[-161 -404  218  168 -106   39 -112 -154 -238  284   17   12 -433 -131
 -336 -265  230  339  384  -20 -429 -557  -37  545  228   50   67 -178
 -100 -115  122 -474]	3
[  23 -279 -179  322 -312  -22  283 -206 -105  122 -416  284 -116  129
  203 -324 -450 -308   39 -330   46 -369   18  371   77 -416 -751  487
  -50 -145  -82  158]	12
[-288 -500  102  176  106  126   53 -383  -47  188  -10  192 -416 -137
 -282 -167  314  350  458 -261 -285 -613  -78  456  289   12   34  -59
 -146   52  224 -128]	5
[ -92 -508   68   74   98  245    5 -274  177  108  137  156 -231 -415
  -61    4  106   98  132  -46  -37 -184   34  151  307  309 -135  -19
   36   71   75 -130]	11
[ 263  511    7 -207 -271  -76 -192  335  207  202  -35  236  453  206
  263  311 -319 -276 -436  275  332  293   31 -163 -303  -97 -495  105
 -175  122 -167   74]	3
[ 218  302  -15 -161 -144 -215 -254  209  258  125  218  192  299   21
  154  318   27 -186 -296  311   91   21   34 -276 -196   80 -205  -73
  -80  233  -94  108]	9
[ 463  542 -246 -197 -199 -199 -121  273  195  119 -124  303  601  107
  341  213 -511 -371 -272  477  321  240  234 -193 -331  -34 -548  298
 -173   72 -294    1]	5
[ 422  376   44 -328  -74 -134 -139  266  428  147  165  315  577  176
  325  324  -82 -218 -159  302  414  273  153 -343 -293  -30 -608 -111
 -139   68 -163  139]	12
[-119 -418  157  114  171  501  -18   57   84  185  647  149 -141 -426
 -295 -183  -80  440 -218 -195 -293 -129  141  155  323 -211   -7 -307
 -164 -309  217 -238]	8
[-302 -506   71  188   33  444 -210 -195   81  170  118   58 -427 -351
  -82 -316 -105  126  -18 -215   47 -245 -126  375  364   83 -293   36
 -141 -131   34 -113]	0
[ 169  152   32  342 -477 -201  267 -119  -96  279 -252   77 -154  490
   60 -347 -133 -223  127 -311    9  -63  -71  378   48 -537 -547  275
 -114 -206 -140   49]	6
[-364 -737  235  106  -31  471   82 -151   19  363  244  127 -407 -242
 -218 -292 -151   69  -74   56  -60 -172  -37  611  266 -136 -232  -99
   36 -308  267  -97]	7
[  19  236  -40  345 -530  -36  154 -130 -215  194 -172   12 -279  451
    9 -313 -361 -230 -103 -181 -107   33  -76  339  196 -377 -334  268
  -61  -11 -143 -164]	2
[ 210  -19  -54  420 -443  188  408 -193   -4  198 -291  287   -7  150
   53 -313 -326 -165 -163 -205  307  -35  -18  543  154 -408 -635  438
   -5 -166   98   74]	7
[  76 -393  -31   94  -28  266   81 -123   31   97  250   19 -199 -199
 -272 -244 -176  357  101 -115 -107 -236  165  252  126    6  -55 -114
  -96   13   87 -252]	7
[ -50 -195  193   32   53  171  104 -354    8  140  167   40  -33 -253
 -130  -52  248  235  339   23   87  -61  -87  343  192  212 -123 -137
 -114 -296   87 -393]	7
[-199 -528  207   67  -29  320  -78    7  -23  211  298  -35 -329 -173
 -358 -163  -65  250   64  -87 -222 -331  -12  280  305   79  187  -57
   -3  -62  225 -348]	9
[ 316   62 -298   21   20   58 -336  174  367 -190   23  249  119 -193
  320   51 -249   -3 -476   -4   23 -262  221 -306  -40  -14 -368  284
    1  437  -57  373]	2
[ 274 -118 -299   83  153  184 -277  269  269 -122  624  212   53   85
  216 -138 -293  140 -592 -268 -340 -344  240 -156  214 -161 -211   85
 -220  302   92  108]	4
[ 107 -148  -24  119   -5  140 -289  125  112  -86  113   89 -222   29
  145 -163 -182  -31 -419  -35 -336 -334   92   27   98  -87  -44  276
   84  194  171  -20]	8
[  85 -129 -183  303 -358   37  354 -236  -42  201 -339  187   19  165
  142 -409 -203 -203  -62  -34  281 -166  132  547   91 -415 -574  523
  -23 -304   41  -18]	0
[ 564  611   -9 -282 -265 -123  -58  128  375   25  -33  309  622   -7
  234  629  -32  -73 -496  411  379  226  216 -373 -289  327 -234  114
   29  388 -191  -32]	1
[ 240  -19 -228  199 -364 -181  225  -16 -147   56 -553  161   63  170
  134 -381 -454 -150  213  -54   31 -485  241  397 -123 -534 -816  462
   66 -238 -138  140]	10
[ 146 -231   12  134  -66  363   65    4  179  331  379  200  -98  -95
 -202  -94 -200  182 -375   52   61 -204  171  403  -51 -373 -580  -60
 -198 -120  -28 -115]	1
[ 263 -152  -60    4  154  165   78  -36   84  -48   51  -24  153 -416
 -101  -26    1  420  360 -103   -1  -79  165   35   48  257 -132  -71
 -193  -64  207 -230]	11
[ 132  -14  -73   47  189  145 -250  277  151 -207  241  259  141  -19
  320  -99 -122  -98 -583  -65 -289 -326   49  -98   32 -287 -304  188
  179  309  354  351]	11
[-494 -752  118   74  120  529  -73  -65   74  204  656  119 -482 -323
 -274 -214 -107  237 -209 -241 -203 -202  -16  283  352 -132    9 -310
 -297 -202  301  -21]	12
[-138 -504  188  108  230  334   53 -202   35  149   91  374 -232 -207
 -153  -75  184  250  184 -380 -173 -335  -36  258  277   31 -128 -107
  -63   72  157 -125]	0
[ -38  -82 -129  -26  315  150 -364  246  149  -85  339   93 -175  195
  254 -128   17   42 -422   37 -378 -195   91   67  -98 -284 -175   49
 -240  184  296  221]	2
[ 251  485   19 -116 -157  101    4  257  197   85  127   75  492   11
  150  258 -317 -142 -446  172  324  507   86 -211 -185   28 -292   58
 -188  -34  -53 -129]	0
[ 276  111  -69  146   66  173 -231  276  340 -150  413   39  123 -120
  106  -54 -233   33 -716   23 -144  -39  196 -244  -17  -81 -137  222
   81  282   56   -3]	2
[  79 -456  -15   -3  104  115   24   96  224  130   44  120   48 -319
 -100 -151  -46  300   -6 -273  115 -432  160   97    7  -22 -309  209
  -32  -35 -149   85]	10
[  95 -162 -216  154  245  230 -280  230  289 -178  626  230   -4  -70
  192 -164 -113   43 -657 -204 -426 -304  168 -191  149 -275 -213  -29
 -115  417  314  245]	5
[-183 -708  237   -9  209  512   66   43  185  116  418   88 -143 -428
 -256 -127 -112  293 -148 -156  -35 -309   93  177  132 -299 -230 -185
  137 -234  325  108]	5
[-261 -450  -27  -35   -2  219 -156 -167   89  204 -143  302 -255   -9
  -48 -119  -68  155   92  157  -14 -197   89  311   36   21   97  -92
 -129  -26  229   93]	1
[ 368  539 -159 -245 -195  -81 -176  389  287  131  117  168  499  113
  180  479 -155 -164 -485  126  388  383   29 -467 -359  -84 -223 -134
 -364  246 -113  335]	4
[ 409  302 -307  335 -472 -232  152  -87   -7  208 -316  168  115  407
  220 -281 -326 -382 -129  -35  168 -252   66  397  -89 -305 -899  562
 -247  119 -299 -163]	6
[ 267   49   99  370 -375  -69  192   58  -41  101 -192   88  -51  145
  -34 -292 -360 -205  -18 -330   72 -283   16  214  211 -398 -619  395
  247  -91 -367  -70]	2
[ 144   90  -91  358 -465 -167  414 -376  -80  212 -373  147 -152  313
  101 -159 -119 -210  170 -121  -34  -26   54  485   68 -179 -436  455
 -184  -89  -59 -182]	7
[-136 -514  114  140  221  233   71 -184  165  158   92  188 -275 -235
 -132   37  191  158  250 -299 -149 -317  -35  171  139  -70 -257  -96
 -205   -4  222   77]	12
[ 214   77   78   47   86  -37 -258  293  213 -120  106  283  171  145
  237 -127    8  -27 -389 -167 -162 -210   39 -166   36  -67   40  270
  155  276  201  179]	0
[ 346  211 -139 -175 -273 -116  -32  129  375  135  421  -26  291  202
  172  220 -275 -229 -735  185  265  283  167 -305 -361  199 -165  326
 -242  346 -230 -269]	12
[ 242   -4 -120  260 -546 -220  194 -373  -35  231 -278  256 -168  357
  191 -366 -182 -147  189 -172   28 -256   80  448  157 -150 -551  453
 -143 -105 -184 -157]	6
[ 546  148 -275  416 -514 -209  369 -322  -22  181 -298  181   80  188
   88 -321 -393 -169   64 -238  188 -177  132  295  -55 -329 -771  618
  -29  -16 -269 -211]	3
[ 239 -197 -160  395 -401 -180  413  -80  132  152 -112  134   72  -13
  135 -362 -376 -131 -147 -562  254 -257  111  289   28 -294 -793  671
 -137 -183 -353   86]	11
[ -96 -353  271   81  115  141    8 -140  -32  143  135  182 -255 -107
 -253  -46    8  293  325 -402 -318 -398  -78  126  253    4 -115 -179
   45   74  -49 -209]	2
[ 651  515   11 -372 -168 -237  -11  292  326   15   29  259  609  114
  271  647  -70 -185 -408  516  422  281  292 -347 -478  252 -266   -1
  -60  189 -216  -43]	0
[ 526  573    1 -335 -241 -401  -64  301  386   55   28   37  490  246
  319  519  -56 -184 -327  271  257  188  275 -427 -399  139 -431  200
  -72  193 -542   16]	10
[-202 -438   58  142  114  236   96 -161    3  187  -27  207 -222 -326
 -186 -122   73  280  265 -394   30 -305 -106  304  290   29 -158  -79
 -146  -77  118  133]	0
[ -64 -380  167  115  230  210 -124  -13   87   13 -120   69 -173 -549
 -119   20 -112  231  575 -313 -153 -378  -30   93  120   -4 -523 -217
 -175 -301  101   57]	8
[-157 -234 -217  132  198  244 -365  -52  332 -169  588  105 -200  -92
  257 -132 -179  -70 -419 -293 -217 -237  -51 -160  364  -51 -264   20
  -99  225  206  354]	4
[ 501  624 -140 -204 -202 -320   92   31  197   64 -124  235  510  144
  291  480  -66 -173  -39  147  324  283   81 -230 -363  210 -467  176
 -311  255 -215    1]	11
[ 183  190 -201  376 -491 -165  327 -388  150  112 -218   75  -44  365
   -1 -260 -192  -75  191 -672  323 -178 -111  110  236 -287 -537  447
  -46  233 -175  210]	1
[ 608  487  145  -96 -235 -142   81  299  440  108  321   16  481   96
  125  362  -62  -59 -544   69  360  330  192 -283 -266  151 -371  198
  -86  128 -305 -196]	0
[ 291  350  -33 -152 -202  -84 -184  308  311   65  407   12  332  115
  156   72 -151  -68 -506  207  166  134  216 -171  -57  140 -220  126
 -136  177 -156 -191]	0
[ 348    6   -5  118  155  158  -93  257   46  -71  178  109   -1  -85
   34  -18  -51  231 -489   84 -478 -307  214  146  -85  -37  -93  224
   11  165  219 -148]	10
[  25 -336  197   22   -6  240   32 -193   17  116  150  340  -36 -203
 -178  -95   25  207  322 -208 -108 -119  -67  -16  332   47  -10 -358
  169   93  384  -78]	2
[-409 -584  243   66  113  282  134 -221   29  223  235   99 -275 -123
 -281 -255   64  273  261 -353   21 -100 -127  242  261 -171   86 -193
   -3 -299  192    9]	2
[ 695  659   91 -359 -394  -98  -13  402  347   87  113   41  591   37
  130  539 -251 -172 -487  369  568  545  206 -469 -433   79 -367   62
   -9   74 -284    6]	10
[ -28 -345  165  192   75  302  167 -213    1   38    4   92 -125 -311
 -186 -136   22  299   54 -136 -172 -320  110  314  186   50 -147  110
  103  -86   39 -372]	5
[  26    2  -38  532 -328   21  328 -213   95   94 -285  160  -46  -51
  183 -261 -107 -259 -388 -463  147 -176 -103  291  282 -234 -652  649
  166   -9 -217  128]	8
[ -11   57  -37  443 -362  -43  172  -51   84  183  161   -6  -75  306
   47 -464 -379 -348 -428 -357  159 -295  -88  391  257 -492 -812  634
  184    1 -374  -43]	3
[ 274   97 -134  222 -306  -62  418 -158  -67  -49  -47  -37   83   33
   61 -103 -346 -140 -332   25  -10 -154  280  216  -54 -318 -454  571
  275 -125 -167 -194]	3
[-114 -220 -107  380 -504  -86  246 -383  -76  351 -329  455 -232  348
  105 -354 -257 -329    5 -230  109 -414 -115  550  178 -495 -637  439
   23  -80  -65  199]	9
[ -35 -102   79  261 -299 -104  213 -258  -73   92 -213  153 -187  345
  189 -194 -261 -431  127 -547  -46 -180 -231  171  234 -212 -638  319
  109   55 -127  -28]	8
[-267 -472   11   54    8  220 -118   10  -69  196   85  223 -193 -296
 -330 -160   96  215  198   -3 -102 -386  -49  246  145 -179  106 -459
 -104  -61  454  240]	4
[ 233  131 -276  379 -546   88  302 -326 -103  180 -388  226 -155  340
    5 -232 -386 -228 -101  -30  207 -206    7  531  135 -373 -491  515
   -9   49  136   49]	4
[ -10 -262  -17   25  208  167 -406  203  134 -127  205  285 -103  -13
  164 -139  -46  121 -452   -8 -508 -388  124  -46   23  -35  206   46
   12  367  282   80]	7
[  16  -94  -86   39 -266  -33   -4 -307 -167  121  118   84 -168  112
  -98 -272   21  225  168   47 -167 -295   50  384  349  289  213  175
  -57  108  169 -504]	3
[  59 -135  -14  131  218  209 -119  257  127  -25  605  111 -151   99
   83 -171  100  330 -493 -405 -529 -314   78   96  126 -389 -158  -87
 -299   88  399  159]	8
[ 209  557  267 -230 -284  -67    1  340  352   35  -64  138  436  173
  212  347 -324 -297 -572  229  428  369  139 -250 -208   55 -326  428
  289   39 -394   42]	8
[   1 -259   45  -52  -35  126  135  -49  -12  113  151 -263 -276  142
 -245 -108  132  297  258 -298  -30  -67   40  113  133  -42  217  -73
 -155   27  219 -136]	0
[ 147   29  -19   69    0  -25 -285  143  -17 -139  185  210  -30   -7
  166 -257 -133   46 -280   92 -523 -362  123   67   61  -75  -18  131
  143  205  235    2]	7
[ 185 -207 -143  409 -372 -132  426 -354  119   98 -274   81 -121  130
  100 -244 -257  -98   69 -512  154 -363   45  241  125 -280 -653  639
  118  -49 -241  140]	9
[ 218   12   60  -21   75   29 -395  168  224 -165  346    7 -163  157
  102  109  -45  123 -259   91 -472 -222  163 -185  -16  145  106  -74
  -84  370  223 -201]	2
[ 155  161 -310  302 -432   12  304 -264 -144   26 -347  108  116  102
  146 -323 -316 -298   19   -3  252  124   53  272  149 -203 -440  357
  -41 -167   60  -78]	10
[ 348  626   44 -213 -299 -419 -204   93  161   48 -287  296  418  104
  256  297  -61 -221   68  246  264  116  -20 -357 -154  312 -157  151
   78  259 -333  101]	12
[ 108  -26  -20  412 -419  -68  174 -102  -43  111 -294  192 -258  309
   73 -381 -329 -210  104 -374    0 -496  -22  450  259 -573 -814  360
   85  -66 -153  233]	5
